Below is a small trained network, with its code and all its weights. Each question gives an input and a class and asks what happens when units are switched off, that is, made to give their printed mean instead of their output.

import numpy as np


def w(rows, s, z=0):
    codes = np.array(rows[::2]) - 128.0
    scale = np.full(codes.shape[1], s)
    scale[-1] = z or s
    return codes * scale


def f(y):
    return np.maximum(y, 0)


def log_softmax(a):
    a = a - a.max(-1, keepdims=True)
    return a - np.log(np.exp(a).sum(-1, keepdims=True))


def net(x, mask):
    res = np.array(x, float).reshape(1, 7) / 4 @ E
    y = f(res @ A[0][:, :-1].T + A[0][:, -1])
    res = res + np.where(mask, y, B[0][:, -1]) @ B[0][:, :-1]
    return log_softmax(res[-1] @ U[:, :-1].T + U[:, -1])


A, B = {}, {}
E = w([
[201,143,192,95,44,188,25,86,70,42,104,96],'x0',
[72,61,235,157,48,157,208,189,135,125,86,18],'x1',
[153,23,31,140,95,242,97,173,211,75,197,122],'x2',
[255,196,172,139,96,164,215,138,203,145,112,181],'x3',
[72,192,134,188,39,202,63,46,171,250,153,110],'x4',
[154,113,44,194,181,183,194,64,82,130,7,100],'x5',
[90,146,167,234,146,133,39,199,164,67,53,212],'x6',
],0.0092)
A[0] = w([
[242,166,178,133,89,131,189,132,225,162,115,180,156],'neuron 1',
[193,85,127,69,179,91,174,192,85,46,106,147,23],'neuron 2',
[152,109,110,58,130,137,181,98,92,170,161,68,70],'neuron 3',
[28,57,93,126,134,76,41,116,49,142,146,87,111],'neuron 4',
[113,156,133,159,86,144,113,64,167,174,134,122,47],'neuron 5',
[114,201,193,119,138,66,154,114,81,144,88,148,63],'neuron 6',
[78,115,114,154,176,123,179,185,134,205,131,150,88],'neuron 7',
[119,153,124,171,94,198,76,52,134,199,133,113,29],'neuron 8',
[108,88,68,147,112,151,159,155,180,106,169,136,39],'neuron 9',
[63,102,84,137,196,81,183,147,185,199,140,174,91],'neuron 10',
[166,48,47,136,100,218,108,156,205,77,173,113,3],'neuron 11',
[164,174,70,114,163,115,85,90,109,123,172,200,61],'neuron 12',
[133,158,150,133,122,14,128,89,101,173,68,101,33],'neuron 13',
[162,159,69,103,172,127,78,80,114,128,141,189,76],'neuron 14',
[187,126,178,85,86,192,45,75,38,58,95,118,89],'neuron 15',
[164,120,95,47,90,150,177,98,95,182,165,111,129],'neuron 16',
[111,146,199,55,96,74,78,194,168,137,245,161,61],'neuron 17',
[97,57,222,172,78,155,192,179,112,134,102,49,80],'neuron 18',
[145,115,122,53,128,130,160,74,87,132,189,97,48],'neuron 19',
[157,104,49,183,155,192,171,65,68,137,9,118,40],'neuron 20',
[82,169,135,143,108,173,123,120,152,205,154,144,75],'neuron 21',
[95,138,161,197,157,146,66,192,157,93,52,194,109],'neuron 22',
],0.011,0.004)
B[0] = w([
[178,144,28,150,86,237,120,151,101,56,81,175,225],'neuron 1',
[61,105,104,171,128,79,179,198,31,82,247,110,249],'neuron 2',
[120,144,178,214,140,173,49,179,164,191,136,155,198],'neuron 3',
[231,143,60,137,63,226,119,167,66,67,48,183,225],'neuron 4',
[97,103,120,130,112,90,159,190,85,129,183,129,177],'neuron 5',
[129,33,119,74,86,166,82,31,94,177,189,191,207],'neuron 6',
[219,161,124,117,117,104,135,111,153,136,149,68,200],'neuron 7',
[91,116,128,170,127,97,181,156,47,95,196,92,199],'neuron 8',
[165,73,171,91,99,124,122,64,120,135,153,146,189],'neuron 9',
[211,188,111,119,123,87,158,111,162,124,162,85,234],'neuron 10',
[122,55,150,73,95,137,104,36,93,185,168,183,238],'neuron 11',
[63,185,187,57,90,168,187,187,144,184,92,127,209],'neuron 12',
[117,90,143,99,117,131,119,50,108,154,158,188,197],'neuron 13',
[55,178,176,26,84,182,139,164,168,120,103,94,208],'neuron 14',
[255,193,136,126,133,52,187,87,186,123,166,70,228],'neuron 15',
[142,123,175,177,133,87,49,159,133,146,67,140,202],'neuron 16',
[36,86,62,188,223,105,156,48,190,43,49,81,232],'neuron 17',
[67,198,162,25,108,201,183,163,159,182,94,105,223],'neuron 18',
[127,131,161,183,160,104,79,156,163,201,119,151,190],'neuron 19',
[41,88,89,150,232,92,107,85,173,49,62,95,233],'neuron 20',
[111,120,131,145,130,58,149,156,49,88,167,97,180],'neuron 21',
[136,110,218,210,111,104,48,179,194,204,145,165,228],'neuron 22',
],0.0092,0.02)
U = w([
[125,81,149,63,117,126,111,3,97,167,174,194,80],'0',
[84,127,134,156,129,76,174,199,36,94,213,105,64],'1',
[65,186,170,13,117,161,168,173,172,160,89,100,35],'2',
[64,113,96,165,176,96,133,46,184,76,51,89,250],'3',
[145,142,187,209,132,102,48,181,181,183,121,169,76],'4',
[253,186,129,107,127,72,167,77,178,123,167,63,186],'5',
[198,151,63,139,107,193,128,154,74,81,64,191,186],'6',
],0.011,0.0015)

Each question gives the input, the list of numbers given to net, and the class t.
The units are the neurons (one row each of A and B). Each row of codes is followed by its name. A weight is (code - 128) times the scale printed after its matrix; where a second scale follows, it is the last column's (A, B and U).
mask holds one flag per neuron, in row order. A switched-off neuron (its flag False) gives its mean, the last column of its row in B, instead of its output. The means were averaged over made-up inputs and are rounded, as every weight is.
A unit's drop is (log p(t) with every unit on - log p(t) with that unit switched off) / (log p(t) with every unit on - log p(t) with every unit switched off).
The circuit of an input: a set's keep is (log p(t) with only the set's units on - log p(t) with every unit switched off) / (log p(t) with every unit on - log p(t) with every unit switched off). Starting from the 12 units with the biggest drops (on a tie, the unit counted first), units are removed one at a time, each time the one whose removal leaves the highest keep (on an exact tie, the one counted first), for as long as the keep stays at least 0.8.
units of the circuit, in order: the units of the circuit, biggest drop first
unit that matters most: the unit with the biggest drop
k most important neurons: the k neurons with the biggest drops, biggest first
drop of u: that unit's drop, to one decimal
input [1,-2,-8,0,-1,7,5], class 0: units of the circuit, in order => (neuron 6)
input [7,4,-2,5,6,6,-8], class 4: 2 most important neurons => (neuron 3; neuron 16)
input [5,-3,-5,2,-6,-3,5], class 1: 2 most important neurons => (neuron 2; neuron 11)
input [-4,8,-6,-3,2,3,8], class 2: 2 most important neurons => (neuron 18; neuron 3)
input [6,8,8,1,-3,0,3], class 0: 4 most important neurons => (neuron 11; neuron 12; neuron 14; neuron 9)
input [4,-8,4,-7,4,-5,2], class 2: 3 most important neurons => (neuron 12; neuron 14; neuron 1)
input [6,-4,4,2,4,-7,-8], class 4: 2 most important neurons => (neuron 19; neuron 16)
input [7,-4,4,-5,-7,-3,-8], class 4: 4 most important neurons => (neuron 19; neuron 3; neuron 16; neuron 8)
input [-6,5,5,4,3,2,3], class 5: 2 most important neurons => (neuron 7; neuron 6)
input [1,-6,-4,-6,-2,2,-4], class 2: 2 most important neurons => (neuron 14; neuron 12)
input [-5,-4,-2,-1,-4,-5,-3], class 3: 2 most important neurons => (neuron 17; neuron 15)
input [2,-2,6,-3,0,3,-7], class 4: 2 most important neurons => (neuron 3; neuron 16)
input [3,1,-8,4,3,0,8], class 0: 2 most important neurons => (neuron 6; neuron 13)
input [4,-6,-4,8,-3,0,-4], class 6: 2 most important neurons => (neuron 1; neuron 18)
input [-6,8,0,8,6,2,6], class 2: unit that matters most => neuron 18
input [-1,4,3,2,-5,6,-2], class 3: drop of neuron 21 => 0.6
input [6,1,6,-3,-4,2,-1], class 0: drop of neuron 7 => 1.4
input [-6,7,0,7,1,-8,-2], class 3: drop of neuron 14 => 0.2
